The symbols move the objects like this.
Viv: @>Nul, *>Nos, +>Daz, §>Suz
Per: @>Von, *>Tum, +>Gef, §>Mes
Sop: @>Bip, *>Bod, +>Puf, §>Mor
Lev: @>Kem, *>Zab, +>Pes, §>Tes
Tep: @>Vug, *>Zug, +>Nat, §>Vam
Bip: @>Zug, *>Nat, +>Vam, §>Res
Kig: @>Daz, *>Suz, +>Duz, §>Tur
Fub: @>Sig, *>Vem, +>Tik, §>Kem
Mas: @>Puf, *>Mor, +>Bon, §>Zub
Rav: @>Bod, *>Puf, +>Mor, §>Bon
Kem: @>Vut, *>Reg, +>Fub, §>Bav
Lof: @>Tik, *>Kem, +>Zab, §>Pes
Bod: @>Nat, *>Vam, +>Res, §>Lek
Los: @>Nos, *>Daz, +>Suz, §>Duz
Rov: @>Rom, *>Vug, +>Zug, §>Nat
Vil: @>Som, *>Pev, +>Luz, §>Von
Mok: @>Tig, *>Fav, +>Kov, §>Rom
Zug: @>Mok, *>Gos, +>Sok, §>Rov
Mor: @>Res, *>Lek, +>Sop, §>Rav
Gef: @>Vil, *>Vev, +>Mur, §>Per
Ref: @>Los, *>Kig, +>Som, §>Pev
Vev: @>Pev, *>Luz, +>Von, §>Tum
Pev: @>Duz, *>Tur, +>Ref, §>Gug
Fav: @>Lev, *>Mab, +>Gud, §>Bib
Dom: @>Mor, *>Bon, +>Zub, §>Nul
Luz: @>Tur, *>Ref, +>Gug, §>Vil
Suz: @>Fiv, *>Lum, +>Viv, §>Los
Mab: @>Zab, *>Pes, +>Tes, §>Tig
Tes: @>Bav, *>Lof, +>Lev, §>Mab
Lum: @>Zub, *>Nul, +>Nos, §>Daz
Duz: @>Lum, *>Viv, +>Los, §>Kig
Res: @>Rov, *>Tep, +>Bip, §>Bod
Gud: @>Pes, *>Tes, +>Tig, §>Fav
Som: @>Suz, *>Duz, +>Tur, §>Ref
Rom: @>Gud, *>Bib, +>Mok, §>Gos
Gug: @>Kig, *>Som, +>Pev, §>Luz
Vut: @>Mur, *>Per, +>Sig, §>Vem
Vam: @>Sok, *>Rov, +>Tep, §>Bip
Tig: @>Lof, *>Lev, +>Mab, §>Gud
Zab: @>Reg, *>Fub, +>Bav, §>Lof
Vug: @>Bib, *>Mok, +>Gos, §>Sok
Fiv: @>Bon, *>Zub, +>Nul, §>Nos
Reg: @>Per, *>Sig, +>Vem, §>Tik
Vem: @>Gef, *>Mes, +>Vut, §>Reg
Bon: @>Lek, *>Sop, +>Rav, §>Mas
Nos: @>Mas, *>Dom, +>Fiv, §>Lum
Kov: @>Mab, *>Gud, +>Bib, §>Mok
Mes: @>Vev, *>Mur, +>Per, §>Sig
Von: @>Ref, *>Gug, +>Vil, §>Vev
Zub: @>Sop, *>Rav, +>Mas, §>Dom
Mur: @>Luz, *>Von, +>Tum, §>Gef
Bib: @>Tes, *>Tig, +>Fav, §>Kov
Nat: @>Gos, *>Sok, +>Rov, §>Tep
Tum: @>Gug, *>Vil, +>Vev, §>Mur
Nul: @>Rav, *>Mas, +>Dom, §>Fiv
Puf: @>Vam, *>Res, +>Lek, §>Sop
Sok: @>Kov, *>Rom, +>Vug, §>Zug
Tik: @>Mes, *>Vut, +>Reg, §>Fub
Gos: @>Fav, *>Kov, +>Rom, §>Vug
Tur: @>Viv, *>Los, +>Kig, §>Som
Pes: @>Fub, *>Bav, +>Lof, §>Lev
Daz: @>Dom, *>Fiv, +>Lum, §>Viv
Lek: @>Tep, *>Bip, +>Bod, §>Puf
Sig: @>Tum, *>Gef, +>Mes, §>Vut
Bav: @>Vem, *>Tik, +>Kem, §>Zab

In the rows, 545 stands for zero.

The rows follow the links: the fewer symbols apart two objects are, the more alike their rows tend to be.

Each row is also shifted at random along 2 hidden directions that mean nothing.

Name the object of each row.
912 563 633 527 481 563 527 550 560 613 584 560 534 499 551 520 584 542 589 574 569 499 547 642 607 604 587 -> Nos
587 513 402 634 566 475 518 460 517 537 532 546 566 501 529 513 553 496 556 590 567 641 594 520 467 596 604 -> Kov
936 523 599 544 524 617 556 487 619 409 609 635 530 579 481 528 521 533 562 449 483 430 647 575 507 420 439 -> Pev
683 574 648 506 511 565 508 525 582 444 576 614 557 620 479 565 472 556 531 435 438 481 626 596 518 484 453 -> Vil
965 547 595 560 607 631 670 505 616 499 601 585 549 496 545 464 631 575 528 508 602 449 581 582 589 502 547 -> Kig
605 629 567 579 523 556 536 528 549 569 647 522 475 499 570 576 538 485 620 693 545 516 559 558 579 508 597 -> Bon
811 536 508 564 489 571 555 465 556 537 611 495 461 496 587 561 542 512 600 649 553 555 547 434 481 475 521 -> Puf
371 569 648 420 483 529 486 556 598 504 569 616 560 645 489 628 434 623 505 426 355 574 594 521 537 562 426 -> Tum
694 399 413 573 400 542 399 540 530 569 510 554 488 540 528 583 541 466 635 548 548 558 537 511 480 539 496 -> Zug
769 381 346 605 412 522 400 476 569 519 554 614 496 531 489 568 530 451 633 527 499 592 613 490 434 547 492 -> Gos
536 569 575 493 400 567 438 553 602 576 663 577 435 557 541 657 487 500 655 626 423 523 570 507 570 503 496 -> Zub
423 609 646 460 606 609 666 616 612 619 593 536 528 518 602 552 602 629 516 570 571 504 473 534 681 559 577 -> Los
529 442 473 584 555 552 505 555 522 450 452 576 588 607 493 524 531 520 516 421 557 512 566 558 476 487 474 -> Bav
459 484 508 593 585 534 522 566 480 473 436 533 606 604 512 512 533 525 508 448 585 528 535 576 486 499 506 -> Zab
566 528 613 418 481 620 578 587 655 601 616 580 483 553 566 608 562 624 555 513 472 516 510 475 622 548 478 -> Suz
310 395 437 474 335 557 360 608 554 605 533 527 428 604 560 692 480 512 642 540 447 585 487 400 497 513 415 -> Rov
559 656 650 540 527 544 531 602 529 635 594 525 525 492 573 552 576 528 596 664 587 502 520 653 664 596 649 -> Nul
572 530 522 600 577 481 534 497 442 498 442 483 617 570 541 505 510 545 489 505 586 614 545 536 428 551 537 -> Tes
573 554 492 622 607 462 561 470 450 518 466 484 615 531 553 493 532 543 491 554 595 643 555 531 438 588 585 -> Tig
698 458 402 590 488 486 480 421 534 488 539 568 548 546 505 549 488 521 551 521 472 662 619 445 378 555 483 -> Fav
507 645 627 566 719 494 667 554 522 559 494 562 684 511 536 428 604 620 428 497 609 568 558 685 619 682 680 -> Per

Complete each set of four: the symbols that take the first to the second take the third to the fourth, perhaps in another order.
Answers are names.
604 669 585 598 574 548 566 529 521 581 632 504 501 477 584 535 573 480 610 719 600 504 547 595 602 529 655
: 805 496 502 551 461 576 542 477 557 543 595 486 455 512 593 579 536 521 601 624 536 568 535 408 461 472 487
:: 428 668 671 521 659 500 618 568 523 551 511 562 652 556 524 487 548 620 444 500 549 562 556 669 607 651 621
: Luz

697 440 444 611 603 562 564 524 574 455 493 638 616 555 475 465 587 527 503 407 583 514 609 598 510 537 524
: 411 364 419 461 445 584 457 533 691 455 569 699 508 645 453 636 475 576 547 342 355 567 615 417 477 497 348
:: 551 576 553 572 571 544 605 559 466 621 513 400 521 487 644 524 598 543 549 679 673 565 445 491 555 546 614
: Bip

354 641 652 511 631 612 635 605 590 504 597 559 538 580 550 557 547 570 524 541 528 447 540 569 636 461 537
: 528 634 647 532 615 601 615 570 577 469 592 579 550 576 525 538 547 553 523 520 536 439 571 606 603 457 531
:: 487 602 649 499 547 600 554 565 597 463 604 595 533 613 506 586 488 555 540 481 456 457 591 565 572 445 465
: Luz

302 547 600 416 515 641 582 600 681 524 650 600 455 610 547 654 509 612 551 502 414 484 529 426 606 437 419
: 520 621 654 490 489 552 519 612 552 645 597 540 505 522 574 583 557 543 596 627 539 514 509 618 652 599 598
:: 698 575 530 567 497 570 545 484 566 542 649 517 452 505 577 581 529 490 617 671 529 538 567 472 520 472 542
: Nat

149 544 474 521 538 470 505 523 508 552 521 501 542 591 556 612 463 565 514 556 464 688 530 406 460 576 514
: 561 505 516 626 619 530 548 554 455 470 424 530 630 581 519 470 559 516 501 458 639 520 544 614 496 514 549
:: 470 623 678 492 551 539 533 565 555 491 559 588 582 618 501 569 475 583 507 466 458 514 585 611 558 528 497
: Tur

812 483 596 435 353 589 440 553 634 588 626 614 459 559 529 634 506 558 622 516 423 519 569 513 555 557 445
: 529 556 543 548 533 552 578 561 486 617 526 420 502 500 643 550 578 550 563 662 636 569 452 466 536 526 576
:: 394 567 554 544 558 544 576 598 458 656 493 399 514 508 655 554 589 549 553 669 661 568 414 492 568 553 610
: Fav

481 649 569 566 552 551 571 538 542 578 641 492 477 500 591 578 548 497 607 721 559 528 531 528 591 504 610
: 441 584 563 592 598 528 593 612 421 664 462 388 552 476 653 504 625 529 544 682 732 556 401 563 596 584 661
:: 337 598 574 512 665 512 627 569 574 559 525 592 636 549 523 504 565 630 444 468 528 588 556 598 607 654 596
: Luz

476 450 372 561 463 493 448 461 571 522 570 584 497 555 509 611 482 505 585 544 443 655 600 418 434 553 485
: 389 514 433 564 533 476 503 476 525 527 532 532 545 559 537 579 486 543 536 563 482 675 573 437 442 577 524
:: 638 481 478 646 640 549 572 546 501 461 440 577 630 560 493 444 599 512 502 439 649 496 570 637 520 530 566
: Tik

397 507 593 383 469 640 569 598 703 558 650 602 450 592 563 661 518 631 560 492 398 509 521 401 603 481 406
: 532 571 582 492 409 568 442 556 603 580 665 574 434 551 541 657 488 496 648 628 434 517 574 520 576 511 493
:: 283 544 421 614 577 484 512 551 503 599 522 532 544 511 553 552 567 488 570 639 589 614 532 549 554 605 641
: Pes

357 583 621 465 548 627 575 586 644 488 624 600 493 619 534 618 502 579 550 501 440 461 559 499 600 428 444
: 848 523 591 496 543 637 630 533 649 530 614 598 519 521 553 525 596 599 538 497 539 471 559 518 587 506 499
:: 570 498 496 572 529 480 505 471 477 487 471 502 582 576 528 538 478 550 510 503 520 637 563 475 402 541 492
: Lof

604 535 610 460 493 526 501 510 606 495 564 636 579 608 475 578 467 617 493 408 391 580 623 545 506 585 448
: 576 613 633 536 617 612 634 563 591 480 598 579 544 559 537 528 559 557 528 524 547 436 566 585 605 451 536
:: 676 470 508 603 543 514 504 502 464 460 429 525 611 592 516 502 501 527 509 441 574 555 567 549 416 505 488
: Vem

520 612 622 513 635 622 668 582 611 528 607 560 535 537 563 532 597 591 518 542 566 454 535 556 644 486 557
: 779 539 619 476 538 608 620 566 620 587 596 568 528 511 577 525 610 610 540 527 558 496 524 550 624 568 543
:: 630 451 397 626 481 515 447 530 517 569 517 560 532 514 525 534 570 456 615 578 594 573 560 560 506 571 581
: Kov

544 576 579 495 412 565 442 558 599 578 660 576 438 552 540 650 487 500 649 628 439 521 572 517 574 508 506
: 625 453 442 610 477 529 456 564 487 599 487 515 527 512 553 535 584 463 611 593 628 552 506 569 525 567 580
:: 391 472 468 571 598 559 548 574 553 484 477 601 596 589 501 519 560 537 506 433 559 519 561 570 542 520 510
: Gug

491 456 477 540 441 542 452 595 492 621 499 481 494 545 586 593 546 508 611 584 582 562 461 489 522 540 524
: 356 533 426 582 554 473 513 484 520 551 540 529 547 537 545 565 514 520 542 585 510 663 561 464 472 588 568
:: 713 503 515 657 626 516 555 526 435 458 407 512 642 562 516 438 565 509 491 463 661 523 556 634 464 525 567
: Sig

462 631 678 496 568 529 542 560 543 510 543 582 599 605 506 552 483 596 490 472 464 528 582 619 563 569 526
: 737 572 623 536 561 612 578 523 602 439 600 608 538 584 502 536 526 546 543 479 501 437 615 583 551 442 478
:: 505 462 461 532 587 555 566 530 624 489 531 652 589 570 479 522 559 578 501 409 498 559 602 541 541 569 505
: Gef

548 501 522 598 571 509 522 526 451 478 422 507 611 596 526 502 512 531 500 466 584 566 542 558 447 519 510
: 582 472 495 503 556 542 552 508 639 501 545 662 595 570 479 537 539 607 490 396 451 589 619 523 520 598 483
:: 842 526 586 530 544 638 601 511 648 453 624 622 519 557 511 538 551 556 552 475 503 439 607 541 548 437 463
: Fiv

356 519 615 362 444 625 543 619 681 617 638 581 454 588 569 671 516 641 562 510 407 530 495 416 623 532 426
: 349 642 579 528 508 563 527 565 561 595 656 513 450 531 584 625 515 502 621 704 500 530 531 515 601 501 573
:: 514 478 428 610 498 520 463 572 494 598 498 525 521 515 548 546 574 463 610 603 613 562 522 570 541 583 602
: Mab

